Below are the code and all the weights of a small trained network. Each question names an input and a class and asks about switching units off, where a switched-off unit gives its printed mean instead of its output.

import numpy as np


def w(rows, s, z=0):
    codes = np.array(rows[::2]) - 128.0
    scale = np.full(codes.shape[1], s)
    scale[-1] = z or s
    return codes * scale


def norm(h):
    return h / np.sqrt((h * h).mean(-1, keepdims=True) + 1e-5)


def f(y):
    return np.maximum(y, 0)


def log_softmax(a):
    a = a - a.max(-1, keepdims=True)
    return a - np.log(np.exp(a).sum(-1, keepdims=True))


def net(x, mask):
    res = np.array(x, float).reshape(1, 7) / 4 @ E
    u = 0
    for l in range(4):
        y = f(norm(res) @ A[l][:, :-1].T + A[l][:, -1])
        res = res + np.where(mask[u : u + 3], y, B[l][:, -1]) @ B[l][:, :-1]
        u += 3
    return log_softmax(norm(res)[-1] @ U[:, :-1].T + U[:, -1])


A, B = {}, {}
E = w([
[214,245,107,58,205,49,145],'x0',
[129,121,128,125,124,125,126],'x1',
[231,54,174,70,188,191,48],'x2',
[125,125,124,129,135,125,123],'x3',
[126,120,130,128,123,122,136],'x4',
[127,124,131,129,130,126,132],'x5',
[249,129,142,222,27,171,166],'x6',
],0.0013)
A[0] = w([
[130,26,94,109,131,182,36,97],'0.n0',
[7,95,77,164,35,121,170,128],'0.n1',
[251,77,135,48,212,84,181,10],'0.n2',
],0.0026,0.0011)
B[0] = w([
[98,50,162,109,138,31,205,240],'0.n0',
[118,181,86,142,253,134,58,253],'0.n1',
[125,129,36,132,110,141,71,221],'0.n2',
],0.0033,0.002)
A[1] = w([
[227,76,159,151,136,118,140,79],'1.n0',
[90,159,77,251,130,85,136,254],'1.n1',
[129,150,181,67,109,60,52,216],'1.n2',
],0.003,0.00099)
B[1] = w([
[17,189,200,139,31,153,69,199],'1.n0',
[255,128,71,153,69,219,196,254],'1.n1',
[140,106,53,123,168,236,178,195],'1.n2',
],0.0029,0.0025)
A[2] = w([
[164,187,80,144,137,114,142,105],'2.n0',
[1,148,85,189,177,162,101,4],'2.n1',
[25,96,179,150,130,137,110,175],'2.n2',
],0.0025,0.0017)
B[2] = w([
[12,51,243,124,118,119,142,252],'2.n0',
[161,216,163,252,118,27,40,211],'2.n1',
[150,109,204,143,141,93,134,254],'2.n2',
],0.0038,0.0013)
A[3] = w([
[222,160,145,130,35,63,252,65],'3.n0',
[33,190,86,94,157,62,241,41],'3.n1',
[243,196,120,63,45,143,34,5],'3.n2',
],0.0027,0.0017)
B[3] = w([
[160,86,77,48,182,38,156,252],'3.n0',
[81,168,208,76,4,195,120,235],'3.n1',
[41,196,141,223,197,63,101,217],'3.n2',
],0.0042,0.0014)
U = w([
[80,219,136,241,194,64,42,249],'0',
[204,120,45,217,72,226,200,152],'1',
[56,2,185,89,197,78,136,92],'2',
[177,58,246,155,22,180,87,57],'3',
[33,220,162,34,53,172,172,131],'4',
[224,177,66,78,106,13,232,103],'5',
[165,133,33,15,228,153,62,75],'6',
],0.0069,0.0017)

Each question gives the input, the list of numbers given to net, and the class t.
The units are the neurons (one row each of A and B). Each row of codes is followed by its name. A weight is (code - 128) times the scale printed after its matrix; where a second scale follows, it is the last column's (A, B and U).
mask holds one flag per neuron, layer by layer. A switched-off neuron (its flag False) gives its mean, the last column of its row in B, instead of its output. The means were averaged over made-up inputs and are rounded, as every weight is.
A unit's drop is (log p(t) with every unit on - log p(t) with that unit switched off) / (log p(t) with every unit on - log p(t) with every unit switched off).
The circuit of an input: a set's keep is (log p(t) with only the set's units on - log p(t) with every unit switched off) / (log p(t) with every unit on - log p(t) with every unit switched off). Starting from all 12 units, units are removed one at a time, each time the one whose removal leaves the highest keep (on an exact tie, the one counted first), for as long as the keep stays at least 0.8.
units of the circuit, in order: the units of the circuit, biggest drop first
k most important neurons: the k neurons with the biggest drops, biggest first
k most important neurons of layer l: the k neurons of layer l with the biggest drops, biggest first
drop when u is switched off: that unit's drop, to one decimal
input [6,-4,3,-6,6,-3,8], class 0: 2 most important neurons of layer 0	0.n0, 0.n2
input [4,-3,3,-3,6,-3,5], class 0: units of the circuit, in order	3.n2
input [-5,0,-2,6,-5,-4,-4], class 0: 2 most important neurons	2.n1, 0.n1
input [1,5,0,-3,4,8,-6], class 4: 3 most important neurons	0.n1, 3.n1, 1.n0
input [5,0,1,-3,-4,-1,8], class 0: 2 most important neurons	3.n2, 1.n0
input [4,8,0,-3,3,5,-1], class 4: 2 most important neurons	2.n0, 0.n1
input [6,4,8,5,8,-3,5], class 0: units of the circuit, in order	3.n2, 1.n0
input [3,2,0,-8,-5,-2,-6], class 4: 3 most important neurons	3.n1, 0.n1, 3.n0
input [8,8,-2,6,-7,8,-6], class 4: 2 most important neurons	3.n1, 0.n1
input [4,-3,0,6,-1,-2,-1], class 4: 3 most important neurons	2.n0, 0.n1, 3.n1
input [2,6,-4,7,-5,5,-7], class 4: 2 most important neurons	3.n1, 1.n0
input [1,4,4,-7,-8,2,6], class 0: 2 most important neurons	3.n2, 2.n0
input [-5,4,-3,7,6,-6,-1], class 0: 2 most important neurons	0.n1, 2.n1
input [6,-5,6,4,-7,-5,7], class 0: most important neuron of layer 3	3.n2
input [4,-5,-6,3,1,7,-2], class 4: 2 most important neurons	3.n1, 2.n0
input [3,5,-7,5,2,5,-5], class 4: 2 most important neurons	3.n1, 1.n1
input [7,-1,-6,6,3,-4,-3], class 4: 2 most important neurons	3.n1, 2.n0
input [-3,1,2,-3,-7,2,0], class 2: 2 most important neurons	0.n0, 3.n1
input [-4,5,-3,-5,6,3,2], class 1: 2 most important neurons of layer 1	1.n1, 1.n0
input [-3,3,-2,-1,-4,-4,-8], class 0: units of the circuit, in order	2.n1
input [5,-5,7,6,4,-3,2], class 0: units of the circuit, in order	3.n2, 1.n0
input [3,-1,5,-1,1,7,3], class 0: drop when 3.n2 is switched off	0.7
input [-6,1,0,1,-3,-7,-8], class 0: drop when 3.n2 is switched off	-0.1
input [3,0,-5,6,3,-7,-8], class 4: drop when 3.n1 is switched off	1.1
input [5,5,-2,-7,7,-8,0], class 4: drop when 2.n1 is switched off	0.1
